Each row is followed by one of two labels, saying whether the row has a hidden trait. Each part has a new trait and two new labels.
-13 -1 -11 -46 2 18 6 -2 -12 0 18 5 -52 -1 0 6 -5 1 6 0 -5 2 -3 -9 -1 -1 -3 7 -1 3 3 -8 -2 8 3 -30 -63 0 -8 -4 -14 -1 0 9 -20 -18 0 -12 -> korad
13 1 12 -30 1 2 -2 -5 -11 5 -19 1 7 -16 12 2 -2 25 6 -1 5 -4 4 -5 -11 13 -2 15 -1 -4 7 11 -10 17 -2 -28 -45 3 7 -2 2 13 -1 11 19 -18 7 8 -> vovet
-4 1 0 24 0 -4 -1 0 9 -8 5 -7 35 -11 0 10 -2 -4 -26 -1 -12 -3 -5 8 25 2 -7 -5 -3 -18 6 -5 -1 -6 3 -10 -54 -3 -2 -1 -4 8 2 7 79 5 -10 -6 -> korad
-5 0 -6 -3 0 13 1 2 8 1 21 4 -67 6 -2 18 -5 -22 -2 1 -11 -2 -4 -8 14 -5 -3 -10 -3 -9 7 -8 10 -7 3 -5 -22 0 -8 -1 -8 -2 2 5 25 7 -1 -11 -> korad
15 0 -5 -49 5 -17 3 -1 -8 -5 -26 -13 75 -8 -1 -17 12 26 8 2 16 5 -10 8 -22 1 8 13 9 10 -14 0 -21 12 -5 -1 10 -3 2 2 5 -11 -1 -5 -36 -26 9 9 -> vovet
16 2 22 -31 -2 9 -2 0 15 7 -4 9 -58 -4 4 28 -3 -17 -8 -2 -8 -4 -1 4 20 6 -5 -10 -1 -18 6 -1 14 -6 2 -14 -16 6 0 3 -15 5 0 14 81 6 3 -2 -> korad
-14 0 -2 -66 1 -5 3 5 17 -1 18 -11 59 1 3 2 -3 -2 -17 -1 1 1 -2 3 24 10 0 -23 1 -7 -7 -10 2 -3 1 7 38 -2 3 -1 -18 -12 -5 -1 73 -2 -11 -5 -> vovet
6 1 -3 -12 1 8 -1 -6 -14 -1 -18 -2 -21 -21 10 10 -6 12 -3 2 -2 -6 3 -10 -12 15 -3 14 1 -25 -4 2 -4 17 1 -37 -100 3 3 -1 -4 15 0 13 58 -21 -3 0 -> vovet
9 0 -7 -3 3 13 0 -7 -26 -4 -8 8 -25 -17 6 7 -2 21 4 1 -10 -4 -6 -6 0 8 -5 22 -3 -8 12 5 -6 23 2 -46 -100 0 -2 -4 -2 17 5 10 -1 -13 -2 -1 -> vovet
-12 0 -22 -98 3 4 8 5 -7 -1 11 4 -44 9 -2 -4 4 -3 19 2 14 9 -7 -15 -10 -10 7 -10 3 23 -6 -11 -7 -5 -2 14 54 -1 -9 1 -16 -24 -3 -6 -57 -11 8 -6 -> korad
10 0 7 -33 -1 -12 1 4 22 5 -12 1 21 9 -4 -1 5 -10 -2 -1 11 3 -5 12 -1 -1 5 -11 5 6 -15 1 3 -12 -3 25 72 2 4 4 -11 -22 -4 4 10 7 5 4 -> korad
14 -1 10 -4 1 -6 1 -3 -3 4 -26 5 5 3 0 -6 6 6 16 1 8 2 3 0 -35 -9 7 9 6 4 -11 7 -7 3 -4 -4 -15 3 1 3 10 -14 -2 8 -71 -13 13 5 -> korad
-3 0 -23 -17 2 19 3 0 -21 -3 27 -1 -27 -6 0 6 -15 1 -5 2 -10 -3 -4 -7 12 -2 -5 5 -4 -15 3 -10 6 13 4 -27 -75 -2 -11 -7 -6 16 4 -6 40 0 -6 -7 -> vovet
11 3 -13 -100 5 4 5 1 -17 1 -1 10 2 -2 4 5 6 12 19 3 13 5 -11 -6 -2 10 5 -2 2 20 -4 -7 -9 24 -4 1 6 1 0 -2 -14 -16 0 -7 -33 -19 10 5 -> korad
0 1 -8 -62 1 -12 2 5 7 -2 9 -10 57 1 1 7 2 1 -10 0 1 1 -5 3 21 16 0 -17 -1 -3 -4 -8 1 7 1 18 31 -1 3 -1 -13 -12 -2 -8 30 1 -3 0 -> vovet
2 -1 -5 -38 0 0 2 3 16 2 0 -5 2 5 -3 11 1 -7 -2 -1 1 1 -4 -1 9 7 1 -11 2 -5 -4 -9 1 4 1 0 30 1 -1 0 -11 -14 -3 2 4 2 -1 1 -> korad
-2 -3 6 -22 1 -3 6 6 47 7 7 -8 -20 17 -8 -14 -3 -18 -2 2 16 6 -3 4 -19 -16 8 -12 4 -6 -20 -4 -1 -23 -2 15 94 0 -4 4 -11 -27 -6 2 23 9 5 -7 -> korad
11 2 -11 -76 1 4 3 -3 -35 -4 -9 5 27 -6 1 22 8 7 4 -1 -4 1 -9 -3 18 15 0 -1 2 8 2 -11 -5 19 1 -6 -51 1 -1 -1 -12 -3 -2 12 -11 -16 3 6 -> korad
-1 1 0 28 1 -8 0 0 7 -9 5 -16 59 -11 4 8 -4 2 -14 2 -9 -2 -2 2 11 5 -8 5 -1 -20 4 -6 -10 0 3 -27 -64 -3 -1 0 -5 8 0 6 76 -6 -6 -5 -> vovet
3 2 29 -38 1 -9 2 -4 10 6 -21 -3 60 -12 12 -6 -3 19 3 -1 12 0 10 4 -20 2 1 5 5 -2 -3 10 -13 3 -3 -16 -2 3 13 3 -1 -2 -6 15 33 -28 8 4 -> vovet
8 0 8 -51 0 -5 2 0 13 8 -14 9 -10 7 -1 -3 5 -1 9 -1 9 3 -4 -1 -14 0 8 -3 5 15 -7 6 1 -10 -4 10 51 4 4 7 -6 -16 -3 7 -9 1 7 4 -> korad
7 1 -31 -11 4 -20 1 2 -30 -17 -13 -8 73 -13 -4 -8 12 13 1 5 3 0 -16 -8 -10 5 -3 10 -1 -5 -4 -6 -14 19 0 -18 -66 -6 -7 -3 -5 -1 0 1 -20 -6 1 3 -> vovet
6 1 7 17 -2 6 -4 -6 -10 3 -11 -1 -32 -13 7 14 -9 0 -5 -1 -8 -8 6 2 0 13 -5 10 -2 -20 2 6 5 14 3 -30 -94 4 5 -2 1 17 0 10 51 -4 -4 4 -> korad
-13 1 1 -9 -2 -2 0 -2 -1 -10 -1 -11 54 -6 -4 6 1 -12 -26 -1 -10 -2 -6 11 29 -2 -8 -15 1 -11 -6 -12 1 -11 2 0 -8 -2 -1 1 -13 -1 -3 16 76 2 -12 -5 -> korad
-12 0 -17 -30 2 6 4 1 -1 -5 14 -14 34 -1 0 3 -4 3 -13 1 0 -1 1 -4 14 10 -2 -8 -1 -19 -5 -14 -3 8 2 -11 1 -4 -3 -5 -9 2 -3 -6 58 -8 -6 -3 -> vovet
20 2 6 -65 2 -11 1 -4 -1 5 -32 0 46 -11 7 -10 5 24 9 0 20 2 -5 7 -24 8 8 9 7 6 -14 7 -13 12 -5 -10 24 2 10 3 1 -5 -4 0 8 -20 10 13 -> vovet
28 0 -10 -24 5 -12 1 -1 -10 -2 -29 -2 27 -4 -1 -14 10 19 12 3 14 2 -11 6 -32 4 8 13 5 11 -11 3 -13 12 -5 2 21 -1 -1 1 8 -1 3 -6 -32 -14 11 13 -> vovet
29 2 1 -61 -1 -13 -2 -2 -33 -1 -42 8 25 -7 1 20 17 10 10 -2 3 -2 -6 0 0 16 3 2 5 8 -8 -1 1 22 -3 6 -19 4 5 2 -3 -3 -1 6 -32 -5 10 20 -> korad
12 2 19 -12 1 -11 1 -4 -3 3 -26 2 37 -12 10 -14 2 20 4 0 14 2 4 5 -25 -2 1 15 3 2 -1 12 -13 6 -4 -17 -33 2 8 1 5 5 -2 9 2 -16 10 6 -> vovet
25 1 -2 -34 2 -6 -1 0 0 3 -22 5 -12 -8 6 0 6 13 20 3 15 1 -4 -8 -31 9 5 13 3 3 -6 6 -9 16 -4 -7 -6 2 2 1 -1 -3 0 -3 -28 -15 12 9 -> vovet
-2 3 -12 -79 2 -10 1 1 -30 -8 -8 -3 95 -14 4 4 8 23 2 0 8 2 -3 -2 11 19 -1 -4 1 9 -1 -4 -13 20 -2 1 8 -3 7 -1 -10 -1 -4 -5 3 -19 1 10 -> vovet
-19 -2 -7 11 2 8 3 2 32 -6 23 -15 3 0 1 -11 -11 -6 -14 3 -2 2 -3 -2 2 -3 -4 -8 -1 -19 -1 -4 -6 -10 2 -16 2 -4 -4 -1 -6 -7 -2 1 64 -4 -12 -14 -> vovet
1 -2 -28 26 4 -10 0 3 -20 -11 5 -7 40 0 -5 -12 4 9 2 4 -1 0 -8 -10 -8 3 -2 9 -3 -6 -2 -5 -10 18 1 -5 -53 -6 -6 -5 1 3 2 -10 -21 5 -1 2 -> vovet
1 2 -17 -75 3 -2 5 5 -2 -3 11 -5 22 0 0 6 2 7 -9 1 -3 1 -10 -2 17 13 -1 -8 0 -8 -3 -10 -2 9 2 -8 -17 -3 -3 -3 -24 -7 -1 -2 60 -3 -2 -2 -> korad
20 -2 -8 -8 1 -3 2 1 10 0 -19 -3 -7 1 -8 8 6 -16 -10 1 -1 -1 -15 7 -6 -2 1 -2 3 -20 -10 -6 4 -1 1 -15 -11 0 -7 0 -11 -8 0 14 42 7 5 -1 -> korad
-7 0 11 15 -4 11 -3 1 17 8 12 5 -68 4 15 11 -9 -16 -5 -2 -9 -6 8 -8 10 2 -5 -5 -4 -20 8 1 17 -6 4 -13 -25 4 -1 -1 -7 11 -1 7 40 12 -3 -7 -> korad
12 -1 -14 -14 2 -14 3 3 -16 -5 -17 2 -1 3 -10 -6 14 2 8 2 10 5 -14 -3 -16 -7 4 6 4 14 -8 -2 -9 3 -3 11 -32 -3 -9 3 -1 -16 1 2 -76 1 8 3 -> vovet
18 0 19 41 -4 -1 -4 -4 10 1 -19 6 -8 -6 1 19 -1 -18 -17 -1 -14 -6 0 11 12 0 -5 -5 1 -17 -5 2 13 -4 2 -15 -71 4 4 3 1 5 2 19 66 5 -5 1 -> korad
-11 -1 -20 -25 3 -7 4 5 4 -5 19 -12 22 5 -3 -12 -3 2 -6 3 6 2 -4 -9 -4 4 0 -7 -2 -4 -6 -9 -6 3 1 1 4 -5 -6 -4 -8 -8 -2 -12 15 2 -2 -3 -> vovet
-12 3 7 -100 0 20 6 -4 -14 9 8 10 -36 -4 12 20 -5 8 18 -2 4 2 9 -10 0 6 2 -3 4 15 1 -6 -2 8 0 -10 13 6 4 -1 -13 -3 -5 5 -24 -32 3 -2 -> korad
15 -1 10 10 0 -10 0 -3 -3 0 -36 3 25 -1 -1 -4 7 4 15 0 5 2 0 3 -31 -9 4 12 5 3 -7 7 -9 3 -4 -6 -26 2 0 3 12 -8 -1 13 -49 -9 13 6 -> korad
15 0 -4 -20 0 10 0 -2 5 5 -9 14 -100 -4 5 18 1 -10 6 1 -4 -3 -8 -10 -10 1 0 9 1 -7 5 3 4 -2 1 -22 -56 4 -7 3 -8 4 3 18 7 2 5 -2 -> korad
19 -2 -6 -8 0 -4 2 3 17 3 -8 2 -21 7 -8 2 7 -11 -5 0 6 1 -12 6 -1 -1 2 -5 2 -7 -10 -4 6 -2 2 5 36 1 -6 2 -10 -12 0 8 33 15 4 2 -> korad
21 -1 -24 -37 3 3 3 -2 -8 -4 -23 10 -85 -7 -4 10 9 -2 5 3 -4 -1 -20 -12 -19 4 1 9 3 -8 -9 -4 -6 9 -1 -33 -79 1 -12 2 -17 -7 2 20 -3 -2 4 1 -> korad
21 0 16 -21 -1 -15 1 2 18 4 -23 -4 33 3 -2 11 7 -10 -9 -2 5 0 -6 14 5 4 3 -11 5 -8 -12 -2 4 -4 -1 14 26 3 3 5 -5 -15 -3 13 34 6 5 6 -> korad
8 0 0 -39 1 7 2 -2 -27 2 0 10 -4 0 4 4 3 14 12 -1 -8 1 -1 -5 -4 5 0 10 -1 12 8 -1 -5 18 1 -9 -52 1 -1 -3 -6 1 3 4 -32 -7 6 1 -> korad
4 -1 -1 -24 1 -16 3 2 19 1 -22 -3 0 2 -3 -11 8 -2 9 1 18 5 -8 3 -31 -8 7 -5 8 7 -18 5 -9 -9 -5 2 46 1 1 7 -7 -38 -5 9 -37 -8 7 2 -> vovet
-2 0 -5 17 3 -18 3 8 38 -3 7 -16 60 4 -5 -25 1 -5 -11 5 16 5 -6 8 -6 -10 5 -13 3 -3 -17 -4 -9 -16 -3 23 96 -4 0 3 1 -20 -2 -19 30 2 -4 -7 -> vovet
14 -1 8 -23 1 7 3 -4 13 7 -15 16 -98 -6 4 7 -2 -3 9 1 -6 0 -9 0 -15 -8 2 15 4 -2 -1 11 3 0 -1 -27 -57 6 -4 5 -1 -6 4 24 -19 4 4 -6 -> korad
26 0 18 9 -1 2 -1 -3 18 6 -22 11 -39 -7 0 21 1 -15 -10 -2 -12 -3 -8 13 7 -2 -2 3 1 -14 0 2 8 -6 1 -19 -77 5 0 3 -8 -1 4 22 60 8 1 -3 -> korad
6 0 -13 11 3 -13 1 3 -12 -11 -9 -19 89 -6 0 0 2 10 -9 3 0 -1 -3 -5 -6 9 -3 1 -1 -21 -9 -11 -10 16 1 -25 -49 -5 -3 -5 1 6 -1 -3 31 -9 -1 0 -> vovet
-4 -1 12 63 -3 4 -3 -3 15 -1 -2 -5 13 -8 0 2 -9 -10 -16 -1 -6 -7 6 9 4 -3 -8 1 -2 -26 1 5 6 -8 3 -28 -42 2 4 1 1 14 -1 14 81 3 -8 -4 -> korad
